Here is a tiny trained network, its code and every weight. The questions are about switching its units off for an input and a class, where a switched-off unit gives its printed mean instead of its output.

import numpy as np


def w(rows, s, z=0):
    codes = np.array(rows[::2]) - 128.0
    scale = np.full(codes.shape[1], s)
    scale[-1] = z or s
    return codes * scale


def norm(h):
    return h / np.sqrt((h * h).mean(-1, keepdims=True) + 1e-5)


def f(y):
    return np.maximum(y, 0)


def log_softmax(a):
    a = a - a.max(-1, keepdims=True)
    return a - np.log(np.exp(a).sum(-1, keepdims=True))


def net(x, mask):
    res = np.array(x, float).reshape(1, 8) / 4 @ E
    u = 0
    for l in range(2):
        y = f(norm(res) @ A[l][:, :-1].T + A[l][:, -1])
        res = res + np.where(mask[u : u + 4], y, B[l][:, -1]) @ B[l][:, :-1]
        u += 4
    return log_softmax(norm(res)[-1] @ U[:, :-1].T + U[:, -1])


A, B = {}, {}
E = w([
[38,231,34,160,80,67,230,152,177,217,191],'x0',
[126,114,124,123,141,123,129,123,141,136,147],'x1',
[121,124,131,108,128,131,139,118,140,130,133],'x2',
[146,132,119,145,122,128,116,120,116,134,146],'x3',
[125,125,126,130,114,136,134,127,130,128,121],'x4',
[36,170,241,183,89,254,90,137,161,183,186],'x5',
[79,104,69,70,71,120,81,254,92,151,195],'x6',
[130,134,120,120,129,156,134,135,120,143,105],'x7',
],0.0064)
A[0] = w([
[158,72,199,107,155,142,133,71,84,118,97,179],'L0N0',
[141,135,109,94,100,131,86,178,155,117,140,160],'L0N1',
[194,1,158,67,151,145,103,131,80,94,104,42],'L0N2',
[116,73,209,108,133,175,49,112,108,107,149,5],'L0N3',
],0.007,0.0018)
B[0] = w([
[44,54,31,181,138,130,106,142,173,75,79,231],'L0N0',
[143,149,87,20,39,167,104,139,98,160,177,183],'L0N1',
[172,208,185,155,71,151,190,172,114,47,199,254],'L0N2',
[66,98,137,77,107,144,68,122,72,182,12,219],'L0N3',
],0.011,0.0066)
A[1] = w([
[254,164,184,83,84,127,86,168,163,99,142,13],'L1N0',
[194,122,73,83,102,54,159,88,154,177,80,156],'L1N1',
[98,135,161,175,190,95,192,52,75,208,102,143],'L1N2',
[187,46,144,100,77,189,87,118,82,9,102,253],'L1N3',
],0.0066,0.0035)
B[1] = w([
[74,14,152,248,67,121,129,157,112,50,218,151],'L1N0',
[60,161,108,134,170,96,60,127,44,8,26,180],'L1N1',
[180,132,217,203,75,97,148,75,167,120,81,166],'L1N2',
[189,124,122,105,210,100,153,97,161,201,180,255],'L1N3',
],0.011,0.0094)
U = w([
[219,109,81,142,240,96,204,99,183,84,128,177],'0',
[173,56,128,102,117,134,140,202,62,72,241,97],'1',
[86,55,174,183,210,204,55,79,162,169,64,172],'2',
[164,103,195,6,129,195,23,156,55,215,135,85],'3',
[108,199,139,178,149,51,124,71,90,56,27,107],'4',
[75,180,28,52,96,62,79,187,49,94,112,12],'5',
[134,194,225,188,55,144,172,75,226,177,122,250],'6',
[48,195,116,122,55,169,115,170,119,213,198,112],'7',
],0.015,0.0013)

Each question gives the input, the list of numbers given to net, and the class t.
The units are the neurons (one row each of A and B). Each row of codes is followed by its name. A weight is (code - 128) times the scale printed after its matrix; where a second scale follows, it is the last column's (A, B and U).
mask holds one flag per neuron, layer by layer. A switched-off neuron (its flag False) gives its mean, the last column of its row in B, instead of its output. The means were averaged over made-up inputs and are rounded, as every weight is.
A unit's drop is (log p(t) with every unit on - log p(t) with that unit switched off) / (log p(t) with every unit on - log p(t) with every unit switched off).
The circuit of an input: a set's keep is (log p(t) with only the set's units on - log p(t) with every unit switched off) / (log p(t) with every unit on - log p(t) with every unit switched off). Starting from all 8 units, units are removed one at a time, each time the one whose removal leaves the highest keep (on an exact tie, the one counted first), for as long as the keep stays at least 0.8.
units of the circuit, in order: the units of the circuit, biggest drop first
k most important neurons: the k neurons with the biggest drops, biggest first
k most important neurons of layer l: the k neurons of layer l with the biggest drops, biggest first
drop of u: that unit's drop, to one decimal
input [-4,1,7,4,6,-1,-2,5], class 0: units of the circuit, in order : L0N2, L0N0, L1N3
input [0,-8,-8,-8,3,-2,1,7], class 1: 3 most important neurons : L0N0, L1N0, L0N3
input [-3,-4,-2,-8,-6,-4,2,-3], class 1: units of the circuit, in order : L0N2
input [7,-1,8,-3,1,-5,-1,3], class 4: units of the circuit, in order : L0N1, L1N1
input [-5,-6,-5,-8,-3,2,1,-4], class 3: 2 most important neurons of layer 0 : L0N3, L0N2
input [-3,-8,-5,3,-1,1,8,2], class 3: 2 most important neurons : L0N3, L0N1
input [0,2,-8,-6,1,4,5,-7], class 3: units of the circuit, in order : L0N2, L0N0
input [-4,2,6,-8,8,-4,3,2], class 1: 2 most important neurons : L0N2, L1N0
input [8,-1,8,5,3,0,1,-2], class 5: units of the circuit, in order : L0N2, L1N1
input [-5,-3,1,4,-7,-2,-1,-5], class 0: 2 most important neurons : L0N0, L1N3
input [-6,4,7,5,-6,-8,2,-7], class 1: 2 most important neurons of layer 1 : L1N0, L1N2
input [5,5,-4,0,-1,5,0,-7], class 6: units of the circuit, in order : L0N1, L0N0, L0N2, L1N2
input [8,-4,-7,-8,5,8,-1,7], class 6: 2 most important neurons of layer 0 : L0N1, L0N0
input [-2,-5,1,8,0,2,1,-4], class 3: units of the circuit, in order : L0N3
input [6,7,-7,-3,1,2,-1,7], class 6: units of the circuit, in order : L0N1, L0N0
input [0,3,4,-4,6,2,-4,-5], class 2: 2 most important neurons : L0N2, L0N0
input [0,-4,7,0,-7,4,-7,1], class 2: 2 most important neurons of layer 0 : L0N0, L0N2
input [7,-3,6,1,8,-1,-6,3], class 4: 3 most important neurons : L1N1, L0N2, L1N3
input [-3,-5,-4,6,-3,-3,-4,5], class 0: drop of L0N0 : 0.2
input [5,4,7,8,0,-4,0,0], class 4: drop of L0N2 : 0.4
input [5,-5,7,-6,-1,-3,-1,-4], class 4: drop of L0N1 : 0.3
input [8,3,2,6,-5,-8,-3,-3], class 4: most important neuron : L1N1
input [-1,-8,-8,-3,3,-2,-8,-2], class 0: drop of L0N3 : 0.2
